Each row comes from the steps of one walk. Every step used is in the known rows, and no mark comes twice. Write the walk behind each row, first mark first.
Each row is shifted at random along 6 fixed directions that mean nothing.
Known rows
seris -> biti -> kepida -> nanali: [ -44 -100  246  -19 -136   41  -26  153 -171   50  -43   14   55 -149
  276    9   14   23    6 -165  233 -128  127  159  -43  -69  134  -83
 -151  -77  -35 -112   -9  177 -147   79 -207   29  -12  -34  -47 -167
  -54  111   47   72 -144   94  -43  -53  277  138 -130  -23]
kope -> naman -> kepida -> nanali: [  39  -81   26   83  305   77  321   44 -170  -48   29 -108   62  -42
  292  -76  172 -114   96  -47   81   67    5  -14   74  -18  255   69
  165  -88  -55  122  131   74  -77  -24 -172   59 -302  -20  -68  -19
 -128  -15 -335 -101  295  -99  -39   73  400   61   16  262]
mema -> kepida -> biti -> zedugod -> labi -> seris -> pulep -> kovi -> kope: [  70  -13  167  298  -72  -71  -50   27  -12  148  -12   25    4  -22
   54 -130  -35   78  112 -228  255 -401   64  106   10 -639   99 -103
 -149 -240   30 -246 -197  154 -177   99 -102  -58   80   12  -97 -235
   63  119   76  163 -165   89  -10  -83  268   98 -162 -172]
kope -> naman -> zedugod -> mema: [  -9 -283    5  159   98   96 -119   89  -96    6 -131   28  173  -62
  237   12 -108  -79  160  -88   88 -156 -122  233   93 -287   77  -18
   81 -204 -182  -75  138  218 -264   25 -272   52 -165   43   42 -122
    7 -169  253 -105 -327   30 -205  -75  184  171 -296   66]
kope -> labi -> zedugod -> mema -> naman: [ 101 -234    5  327  115  -28   70   18  -65  -31  -59  -63   28   14
  164 -113 -102  -86   67  -69   57 -118   28   64   86 -298  133   81
   34 -111 -242  -71   54   43  -41   67 -165  -35  -44   65  -43 -133
  -18 -128  119   33    2  -12 -155  -73   75   79 -246   76]
zedugod -> labi -> kope -> seris -> pulep -> kovi -> kepida -> biti: [  83   89  267  160  161   90   40   71  -81   88   43  -68  106  -61
  159  -35   80   29   62 -121  222 -146  -10   21   68 -207  289  -98
  119 -150   42  -80   11   -8 -254 -126 -161   21 -155   64  -56 -195
  -16  104 -183   63   29   -5  -65   87  338   87  -82 -180]
kovi -> kope -> zedugod -> labi -> seris -> pulep -> biti -> nanali -> kepida -> mema: [  12  -81  112  313  194  -11  172  119 -182  -59  -41 -190  -94   28
  125 -173   79  -84   62  -89  234  -81  200  -71   -5  -64  164   20
 -125 -132  -84  -67  -80  -38    3   38    1 -132   23  -21 -191 -103
  -90  171 -349  142  231  110  -56  -44  195  -59  -72   30]
kope -> labi -> zedugod -> mema -> naman -> kepida -> biti: [  59 -190   32  188  171 -115  255  193  -68   64 -150  -15   88  -52
  322    2  112  -66   42 -139  175  -61   94   86   88 -426   81  137
   16 -162  -46  -97  133  181   -8   19 -130  104 -172   46 -184 -141
 -127  -10 -129  -43   65  -98  114  -50  380  212   -1   14]
kope -> naman -> zedugod -> labi -> seris -> biti: [ 188    6  381  204  116  -54   12   89 -165  107   45  -92   97  -56
  170   36  -73    5  -74 -161  115 -118  -43   18    2 -443  100  -38
  171 -146 -113  -19  -18  102 -104 -184 -304   19 -270  193   25 -236
  -83   84  -91  161  -74  -68   25   58  376  170  -90  -14]
kepida -> nanali -> biti -> zedugod -> mema -> naman -> labi -> seris -> kope: [ 145  -58   62  114 -157    8 -138   64 -118  167    3   61    7 -199
  241  -94  -81  201  151 -249  134 -308   64  194   20 -225   89  -54
  -97 -139 -116 -168   88   89 -165  -12 -206  -31 -130   49   28 -168
  178  138   23  102 -116  101 -120   -3   64  193  -35 -117]
biti -> zedugod -> labi -> seris -> kovi -> kope -> naman -> kepida -> nanali -> pulep: [  35 -236  -54  305  259  -20   39    3 -124  -25   90 -132 -123   51
   10 -267 -113  -76  190 -108   73 -195  204  -33  -11 -190  159   59
   18 -140 -110   -6  -98   45  -52  239 -121 -146   10  -71   -5    9
   33   89 -146   96   99   38 -200  -76  157  -89 -142  229]
kope -> naman -> kepida -> nanali -> biti -> zedugod -> mema -> labi -> seris -> kovi: [ 202 -129    7  104  195   48  259   38  -55   75   17 -140   34 -113
  186 -158   19    7  178 -170   63 -157  -18   19  132 -502  164  -14
   85 -226  -55   49   42  104 -193  -22 -159   26 -276  -69  -79  -98
   14  157 -189  -27  234  -43  -21   92  338  162   95   89]
biti -> naman -> kepida -> nanali -> pulep -> kovi -> kope -> zedugod: [   7   41  146   91  -87  -47 -149  -77 -216   46  124  -33  -43   23
  118 -205 -137  161   60 -247  134 -329   94   97  107 -266  173 -188
 -105 -123   63  -98 -325  119 -160  143 -189 -178   26   88  102 -138
   68  153  -45  243 -191  101 -162  -19  281   28 -139  -38]
naman -> zedugod -> mema -> kepida: [  85 -171  118   62  107 -136   25   70 -151   78   40    2  -16   18
  207  -23   31 -130    0 -108    0  -29    1  -28   85  -81   71   30
  148   13 -125   17   63  103  -67  -87 -347   20 -182  172    4 -191
  -86 -105  131   50   16 -151  -83   24  275  201 -178  138]
kovi -> kepida -> biti -> naman: [   0 -198   17  -24  184   30  283   -8  -67    3  -21  -76   -3   55
  182 -122  162 -115  227 -103  212 -140  -10  -11   86 -248   87   27
   28 -238   36   -3 -117  235 -204  153  -68   27  -74 -144 -172  -60
 -138   27   75 -131  168  -76   37  -52  472  106  -81  200]
naman -> labi -> seris -> kovi: [ 147   13  272  112 -127   72 -186   30  -25   91   61   62  103 -211
  157   18 -265  150  -38 -205  115 -284  -57  147   69 -195  202 -110
    6  -85   25 -118  -72  108 -199   29 -252  -41 -148   62   84 -237
   82   13   40  171 -240   50  -77   37  208  136 -222  -65]
seris -> kope -> labi -> zedugod -> mema -> naman: [ 161  -81  -14  427   71 -183  132  -23  -82   30   53 -137  -83   40
  171 -253 -121   58   54 -181   91 -266   94   37  -24 -153  145   41
  -92 -114 -140 -135  -41  -77   60   48  -49 -148    3   69  -37 -132
   95   91  -70  174  116   38 -114  -45  -25  -26 -145   27]
naman -> labi -> zedugod -> mema: [ 188   31  100  212   23 -128 -113   49 -157   66  134  -38  -20  -47
  216  -87 -115   67   10 -147  -49 -117   53   21   85   49  198   31
   97   91  -91  -31   36 -102    1 -109 -293  -80 -148  192   79 -151
   86    3  -44  139   74  -63 -201   85   26   55 -110   26]
mema -> zedugod -> labi -> seris -> pulep -> biti -> nanali: [  66  -77  113  455   32   77  212  100  -11  -16 -115  -89   36  -63
  182  -96  -33   -7   42 -109  312 -241   -4  112   33 -545  169  -33
 -149 -244 -148 -182   -6   62  -68   25   26  -71  -55  -84 -225 -164
    2    0 -252   57   96  123   -5 -101  132   15 -131  -32]
kovi -> kepida -> mema -> labi -> kope: [ 153  -36   96  180   41   15  -63  -90  -72   61  149  -18   -8   -8
   81  -99   40   85  124 -131   69 -170   12    8   72   42  229  -20
  100   -5  -74  -44   41   -3 -117  -73 -263  -20  -72  125   70 -191
   68   20  189   47   40  -44 -159   58  161  116 -210   64]
kepida -> biti -> zedugod -> labi -> seris: [  85   77  172  276 -180   40 -259  235 -195   64 -107   64  101 -249
  297   11  -73  108  -50  -84  133  -51  207  175   26  -48  204   39
 -131   20 -219 -174  189  -92  -18   30 -248   33  -16  146  -12 -197
   39   12   -4  128 -100  109 -189   13   22  114  -50 -163]
zedugod -> mema -> naman -> labi -> kope -> kovi -> kepida -> biti: [ 136  -82  161   23  135 -188  -49  -19 -195   89  184   12  -64   79
   54 -216  -95   39   91 -163  -14 -148  198  -27   83 -114  199   81
   98   63  -89  -69   54  -18    7  -30 -280  -38   -5  224  108 -133
   58   37   20  204   14  -81 -227   10  139   18 -151  110]
mema -> naman -> kepida -> biti -> nanali: [  51   18   94   83 -120  -65  160   86 -153   94   -8   43   33 -122
  368 -113   56  150   33 -247  202 -219   87  168   87 -192  159   -8
 -183 -122   63 -136   25  166  -35   94 -108   22 -115    7  -73 -118
   11  128 -187   84   61   28   35  -21  305   96   49   60]
naman -> zedugod -> labi -> kope -> kovi -> kepida -> nanali: [   2   57   95  158  141 -173  115  187  -58   68  -25  -70   29 -123
  250  -79   22   47   43 -219  226 -218  124  110   73 -115  151  -27
  -54 -294  185 -114  -33  148 -120   76 -109   13 -163   -3 -104 -116
   -2  264 -319   57  -95   67   55   30  396    0   53  -23]
nanali -> biti -> naman -> labi -> kope -> kovi -> kepida -> mema: [  -5 -117  162 -152   53  208   79  210 -116  -19 -161   18  199 -203
  303  142   50  122  -10  -86  352  -43   89  150  210 -335  139  -40
   75 -228   18  -83   56  140 -193   61  -95   64 -187   -4 -134 -225
 -136   25 -146  -65 -137   11   69   23  492  276    5 -163]
naman -> kepida -> nanali -> pulep -> kovi -> kope -> labi -> seris -> biti -> zedugod: [ -40  -84  -59  219  263   85  293  120  -22  -93 -119 -135   26  -95
  231 -126   37    5  147 -116  339 -153   83   56   75 -457  211   20
 -103 -304   11  -78 -128   94 -102  188  127  -66 -111 -161 -242  -71
  -62  130 -540  -37  205  136   62  -50  343   -8   52   -3]
labi -> seris -> pulep -> biti -> naman -> kepida -> nanali: [  23 -219  323  197   35   57  -14   75 -225   25   16   75   21   -8
   43   34  -39  -71  -83  -77  189  -36  177   33  -86 -461  171   39
   40   80 -210  -75  -13  151   38  -10 -287  -42    5   93  -37 -200
 -141 -122  -66  169  -50  -41  -49 -135  336  153 -271  137]
biti -> nanali -> naman -> kepida -> mema: [  -6 -212  -23   29  -31  166   24   80 -172    1  -46   35   21 -111
  328  -41   29   33  103 -127  140 -108   87  131  125  133  136  -30
  -37  -46  -40  -23   91  133 -144  176 -176  -34 -138  -46  -14  -89
  -24   -2   10  -28   18    5 -120  -29  230  106 -113  156]
kepida -> naman -> labi -> seris -> pulep -> kovi -> kope -> zedugod -> mema: [  51 -146  285  154  176 -101  -56   52 -184   83   46   13    7   92
  -22   15  -26  -81   -9  -94  140 -148  125  -43    6 -379   52  -14
   98  -40  -80 -114 -146  124  -20  -47 -237 -120   -8  179  -23 -259
  -93  -58   17  223 -201  -78  -44  -78  373  130 -315  -34]
kepida -> biti -> zedugod -> mema -> naman: [ 152  -16 -103   95   54   -3  173    4 -113  112   -3  -69   36  -55
  344 -129  183   11  268 -132   59 -138  -51   67  129 -171  138   17
   30 -102 -124    3   99   27 -165  -80 -172   32 -196   -1  -72  -93
   54   60   73 -109  244  -62 -121   76  208  184   39   60]
labi -> kope -> zedugod -> naman: [  20  -99  217  186  -18   55  -19  104 -138   25 -124  -31  126  -99
  231   89    8  -28  -87 -125  248  -80  -13  141   17 -393   96  -59
   91 -204 -182  -97    5  148 -131  -23 -201   10 -140  109  -52 -262
 -115  -57  106   59 -267   62  -30  -31  299  226 -182 -142]
zedugod -> mema -> naman -> labi -> seris -> kope -> kovi -> kepida -> biti -> nanali: [  36 -209   75   37   94   20   49  184 -117   53  -75   40  120 -132
  231  -13   23   59   88 -114  211  -95  156  159   35 -424  161   79
  -17 -150 -151 -126  195   86  -55   46 -135   40  -90   11  -61 -152
   26   -5 -176  -16  -76   28 -123  -61  198  110  -70   27]
zedugod -> labi -> seris -> kope -> naman -> kepida: [   6 -333  241  269  125   14  -40  144 -135    2  -69   20   32   -4
   69  -17 -173 -127  -97  -76  177  -96  167   60  -96 -342   76   90
   67 -149 -192 -127   69  177   -8  162 -200  -20  -30   81  -39 -189
 -135 -164    6  132 -227  -11  -43 -162  233   63 -336  128]
mema -> zedugod -> naman -> labi -> kope -> kovi -> kepida -> biti -> nanali -> pulep: [ 116  -32  165   69   59  -26  -29  -29 -217   64  187  -78  -43   66
  141 -169  -23  104  101 -161   90 -161  181   11  169 -222  225  -58
  148  -26 -108    1    0  -21  -84  -53 -265  -68 -115  137  103 -129
   77  115  -88  134   66  -28 -241   55  161   56    4   -2]
mema -> labi -> zedugod -> naman -> kepida: [ 157  -22   -6  303   11  -42   25   77  -56   84  -13   35  111  -97
  305   -9   32   87   24 -158  131 -113  -20  162  133 -404  223   48
   77  -92 -142 -105  193   13  -33  -29 -237   66 -201  123    1 -183
   56  -85    7  -39   34  -41  -95   35  145  165  -40  -12]
zedugod -> naman -> kepida -> nanali: [  17   46  124   48 -203  -86  -81  173 -123  189  -69  134  132 -217
  380    0   18  155   33 -288  177 -269   -7  299   38  -83  145 -112
 -152 -192  110 -192  129  227 -211   67 -242   82 -176   51    0 -168
   68   97   40   37 -306   89  -14    7  302  149  -44  -74]
naman -> zedugod -> labi -> seris -> biti -> kepida -> nanali -> pulep: [  48  -75   94  270   70  -29   10  175 -117   52  -24  -58  -30 -133
  230  -93  -37    0   66 -151  150 -145  167   58   -2   12  117   33
  -81  -91  -42  -84   80   77  -84   67 -168  -16 -141  -21  -76  -79
   -2  196 -209   76   88   53  -40  -16  188   67    7   38]
mema -> zedugod -> labi -> kope -> kovi -> kepida -> nanali: [ -81  -44  239  112  -23  -84  -42  287 -145  -22 -145   43   52 -174
  224   67   13   18 -198  -72  317   19  305  119   36 -214  191    8
 -123 -105 -146 -198   96    4   68  131 -160   11   59  133 -116 -247
 -110  -18 -139  161 -239  122  -48  -62  241  114  -99 -161]
kope -> kovi -> kepida -> mema -> labi: [  50 -100  179  -14   49   78  -29   34  -80    6    4   -7   85  -36
  158  -50  -36  -10   84  -75   72 -119   45   59  189  -29  207  -74
    6  -88  -23  -35   18   85 -186   54 -261   31  -45   55   25 -172
  -34  -51  160   26 -114  -22 -144   33  293  103 -226   44]
seris -> pulep -> biti -> nanali -> naman -> kepida -> mema -> zedugod -> labi -> kope -> kovi: [  23 -213  260  112  135  219  126  193 -250   11  -46  -41   81   -6
  252  173  155  -53  -84   -3  316  100  236   14  126 -403  189  -39
  227   42 -263    7  167  -13    1 -152 -248  -22 -176  125  -85 -259
 -160  -82 -224   56   64 -110  -66  -13  357  243 -101  -53]
kovi -> kope -> seris -> biti -> nanali: [  45  -62  445 -127  -57  191 -133  -23 -221   60  108  -92   67  -48
  147   32  -43   33   19 -166  156 -161  -92   55    7 -248  149 -196
  131 -175 -109   42 -229  190 -313 -107 -320  -25 -136   62   90 -226
  -52   59  123  119 -218   34 -118   31  357  129 -236  -47]
biti -> nanali -> naman -> zedugod: [ -64 -201   91   82  -16   82  137   96 -126  -47 -109  -15  -36  -68
  312   -2  -39  -29  -23 -146  287 -168   58   98  149 -119   -1  -65
  -91 -230    2  -78 -157  252 -104  270  -67  -95 -115  -78 -127 -142
 -139    0  -72   63  -71   34   63 -103  367   97 -107   98]
pulep -> kepida -> nanali -> naman -> zedugod -> mema: [ -16 -114  -13   47   57  -26   54  132 -129   80  -95   78   21 -106
  339  -20   98  -46  126 -168  190 -134   10  134  139  -96   97  -51
  -52 -125   -2 -108   90  175 -190   68 -201   27 -180   41  -82 -136
  -38   -3    4  -24  -52   12  -52  -25  318  167  -65   13]
mema -> naman -> zedugod -> labi -> kope -> kovi: [  45  -62   77  290  158 -101  159  131 -110  -33  -61  -29  -17  -44
  203  -98 -110  -31  -80  -85  203 -101  195   44  114 -232  135  115
  -18 -139 -125 -135   61   17  103  116  -75  -51  -81  105 -102 -156
  -73  -21 -253  158   20   17  -16  -63  217   11  -98   75]
naman -> labi -> seris -> kovi -> kope -> zedugod -> mema -> kepida -> nanali -> biti: [ -11 -206  221   -9  -24  -45 -209  154 -128   60  -55   72   10 -164
   71  -58 -154   31   22 -201  151 -169  126  121   -9 -267   94  -40
 -112 -105 -119 -183   15  136 -139   62 -238    9   33  103   23 -176
   28   54   63  207 -333  141 -138  -63  147  168 -193 -145]
seris -> biti -> zedugod -> mema: [ -12 -457  144  -81  232  103  132   91 -160  -12  -33 -116  -26  113
  146   51   90 -356  166   22  110   59   30  -84    9 -264   -1   41
  242  -57 -280  122  -43  197 -166  -48 -277   -1  -95  -50 -118 -136
 -218 -188  267 -115   75 -133 -110  -86  330  201 -306  219]
biti -> naman -> kepida -> mema -> labi: [ 113 -188   -5  187   47  -41  139  -23 -103   61   52   -5  -52   74
  130 -198  -51    4  136 -128   36 -256  129   34  126 -104   72   60
  -72  -86   19  -80   19  170  -28  148 -167  -35  -42   -8  -42 -110
  -10  -11   85   46  102 -106  -22  -71  282   40 -193  292]
nanali -> kepida -> biti -> naman: [ 188  100  212  -35 -206    9 -122 -166 -179  156  202  -40  -63  -31
  187 -235  -82  147  147 -272   -1 -317   -4   31  126   65  194 -169
    0  -67   79    8 -193   99 -308   34 -309  -46 -107   57  131 -151
   79  233  287  159   45    2 -144  107  264  134  -43   24]
naman -> zedugod -> mema -> labi -> kope -> seris -> biti -> kepida -> nanali -> pulep -> kovi: [ -27 -296  -18  197  280  116  182  106  -35  -44 -111  -68  -20  -23
   96 -135  -39 -145  165  -45  185 -137  126   43  105 -395  105   66
  -18 -199 -149  -92   96  166 -160  103  -65  -11  -99  -93 -159 -117
  -65    9 -192  -20   80   49  -62 -114  238   75 -148   97]

Write each row's walk
[ -16 -131   31  362  227 -125  100  229  -39   18 -151    6   85  -86
  186  -53  -22  -50   30 -101  242 -151  175  116   31 -219  137   85
 -115 -208   19 -193   91   94    6  192  -69    0  -30  -26 -146 -103
  -51   74 -194   38  -87   49   11  -96  306   25  -87   -3] : kope -> kovi -> kepida -> naman -> zedugod -> labi -> seris -> pulep
[  31 -173  -19  137  293   71  105  -38 -207   53   91 -104  -74  119
  171 -205  120  -87  306 -144  117 -183   16  -18  101 -123  137  -31
   93 -120  -50   15  -39   97 -218  -38 -180  -58 -140   -6  -11  -22
   22   97 -100   -9  196  -47 -194  -18  253    8  -74  105] : kovi -> kope -> seris -> pulep -> kepida -> biti -> nanali -> naman -> zedugod -> mema
[  23 -282    2   77  420  -46  289  220  -39  -18 -169  -30   86  -58
  192   25  141 -199  125  -12  212   63   98   -6   62 -444   93  195
   72 -154 -167  -33  208  119  -10   16 -120  101 -156    1 -194 -102
 -173  -40 -177 -115  144  -68   33  -60  414  164  -71  183] : kope -> kovi -> kepida -> mema -> naman -> zedugod -> labi -> seris -> biti
[  77  -73  -30  258  150 -148    4    9   -5  129   65  -22  -16  -75
  103 -226  -79   64  205 -251  119 -364   43  142   13 -251  162   -5
  -74 -261   50 -153   35  151 -187  102 -175   -3  -81  -16   49  -69
  166  232  -53   73 -109   81 -121  -31  203   -9 -117   90] : mema -> naman -> zedugod -> labi -> kope -> seris -> kovi -> kepida -> nanali
[ 210 -169 -165  172   63   68 -131   -7  -61  116   69   44  102 -105
  150  -96  -40   63  260  -95  -27 -174   33  149   96 -294  206   56
  110   41 -224  -36  306  -11 -171  -50 -335   32 -162   46  133 -131
  214  -21  217 -105   39  -45 -335   41   11  170 -157  145] : biti -> kepida -> mema -> zedugod -> naman -> labi -> seris -> kovi
[ 177  127  -17  238  135 -182    1  146 -122   59  -17    8   82 -169
  264 -111   -6  134   -2 -128   39  -64  124   71  135  -98  246   98
  -60  -15  -79 -100  209 -142   60  -10 -204    4 -144  208   18 -143
   72  109 -242  105  100    0 -139  103  163   62   50   27] : kope -> kovi -> kepida -> mema -> naman -> zedugod -> labi -> seris
[  41 -114 -125  130  321  -89  262   51  -43  -13  -18  -55   -2   34
  175 -215   78  -44  230 -104  189 -124  123   45  130 -365  205  143
   45 -185  -79  -93  158   32  -34   76  -29   46  -97   -8 -114  -42
   20   32 -205  -80  199    6 -105  -28  199    0   28  115] : mema -> zedugod -> naman -> labi -> kope -> kovi -> kepida -> biti
[  68  -61  124  -46 -105 -142 -144   31 -156  130   73   88  -31   -3
  120 -189 -121  136  149 -236  125 -336   70  139  208 -315   89 -137
 -159 -138   31 -193  -78  146 -214   81 -248  -46   32  117   51 -179
  116   92  173  162 -195   43 -167  -32  219   87 -136  -17] : pulep -> kovi -> kepida -> nanali -> biti -> naman -> zedugod -> mema -> labi
[ 178  -90  258   97  178  -22 -138  -94 -190  108  193  -95   24   93
   25  -81  -61  -23  161 -174   28 -170  -79  -15  -19 -400  132  -25
  285  -91 -200   31  -63   86 -180 -218 -361  -18 -181  193  166 -157
   51   28  124   97  -80  -54 -214   44  198   88 -221   60] : kovi -> kope -> zedugod -> naman -> labi -> seris -> biti
[  27 -253  192   36  161   63  175  133 -113   60  -96   -2   -5  -97
  174  -23   48  -76    1 -121  170  -64  102   18    6 -247   63   44
   62 -161 -136  -87  174  156 -108   44 -148   53 -190   30 -108 -189
 -134   20 -130   81    1  -27   54  -53  324  175 -103   24] : zedugod -> mema -> kepida -> nanali -> naman -> labi -> kope -> seris -> biti
[  12  -89  206  161  -14   22   57  172 -174   29 -126  -75   19  -79
  261  -20   42  -22  -52 -115  272  -78  234   64   73 -275   80   -4
  -18 -235  -72 -102  -17  118  -90  152 -125   15  -61   32 -142 -222
 -164  107  -28   95  -58   51   48  -38  363  170   -3 -115] : nanali -> kepida -> biti -> zedugod -> labi -> kope -> naman
[ 115 -350    2  102  273  185  177  -71  -88   36   59 -113  -65  104
   44 -198  -19 -163  306  -95   90 -197   71  -36   86 -498  135    3
  199 -152 -203   73   27  165 -241   11 -196  -47 -178  -75  -27  -83
    9   30  -30  -48  187  -67 -172  -54  245   47 -175  284] : pulep -> biti -> nanali -> naman -> kepida -> mema -> zedugod -> labi -> seris -> kope -> kovi
[ 220  -46   -3  372  141   37  195  -29  -96   31   39 -216   67    0
  203 -155   23   85  146 -117  130 -178  -45   72   49 -529  191   -1
  101 -197 -252  -35   78  -90  -64 -144  -88  -41 -171   41  -37 -174
   84   89  -85  -10  204   14 -139   51   79   85  -36   -4] : seris -> biti -> zedugod -> mema -> labi -> kope -> naman
[ -50 -232   59  182   24  374   -5   33  102   -2 -177  144  164 -211
  178   79  -90   14  195 -114  331 -306 -125  257  132 -416  159 -122
  -31 -294    7 -185   36  303 -383  214  -64    4 -169 -192  -97 -144
   16 -125    5  -91 -265  131  -24 -121  308  175 -268  -58] : kepida -> nanali -> naman -> labi -> seris -> pulep -> kovi
[  10 -138   37  238   81 -127 -221   28 -214   38  141   40 -158   26
   94 -178  -66   11   96 -151   96 -134  253   25    6  273  160   44
   19   46 -128 -108   82  -28   -9  144 -285  -92   36  160  130  -67
   85   73   78  173  -52   26 -287  -54   13  -50 -185  140] : kovi -> kepida -> nanali -> naman -> zedugod -> labi -> kope
[ 116   44  184   87   88  215   23  -15  -97   67   78  -72  139  -87
  272   14   78  156  121 -179  210 -188  -68   99  214 -478  274 -182
  152 -152   67    2 -108   52 -301  -67 -203  -27 -255   -7   46 -160
   51  157 -247    1   75  -31 -102  112  366  153   52 -175] : kope -> seris -> pulep -> kovi -> kepida -> biti -> nanali -> naman -> labi -> zedugod
[  29  -85  123   55   46   18 -109  138  -82   81  -54   65   75 -204
  219  -50  -52   91  114 -197  243 -176   76  181   50 -256  187  -35
  -37 -213  -99 -148  130  103 -206   43 -215   66 -122   55   22 -120
   82  122  -66   48 -188  128 -129   -7  198  154  -28 -112] : mema -> naman -> zedugod -> labi -> seris -> kope -> kovi -> kepida -> nanali -> biti
[  56  118  105  233   -2 -200  -62  209 -230   86  -18   22   76  -93
  335  -42   54  184  -51 -210  219  -85  203  157   19 -152  218   67
  -83  -48  -50 -191  112  -65   89   -4 -164   35  -44  225  -14 -163
   33  115 -208  137  -57   41  -66   21  167   60   72 -171] : kovi -> kope -> labi -> zedugod -> naman -> kepida -> biti
[ -49 -147  -64  269  141   26   25  137  -72  -21  -81  -58   39  -80
  202 -114  -55   36  141 -114  240 -209  170  159  121 -180  152    1
  -35 -281   -6 -115   39  108 -148  218  -79  -39  -82  -86  -74  -49
   27  123 -167  -33 -103  101 -113  -67  244   13  -44   26] : biti -> naman -> zedugod -> labi -> kope -> kovi -> kepida -> nanali -> pulep
[ -36 -182  111   34  267   66  233   81 -148   42   30 -160    7  107
  185  -62  133 -116  221 -115  277 -164   57   -3  101 -427  114 -100
  125 -276   12   27 -154  191 -234   42 -118  -38 -143 -100 -122  -78
  -96   80 -204  -47   53  -62   -8  -26  506   67  -80   85] : seris -> kovi -> kope -> naman -> kepida -> nanali -> pulep -> biti -> zedugod -> labi
[ 199  -37  244  214   -7  275  -27 -167 -137   56  115  -99  115   38
   91  -59   -3  112  114 -107  102 -212  -74   46  172 -397  223 -160
  226  -85 -167   15  -16   70 -292 -171 -293  -21 -195  122   95 -267
   15   17  171   47  -15  -75 -143   75  288  239 -199  -60] : nanali -> pulep -> biti -> kepida -> mema -> labi -> kope -> naman
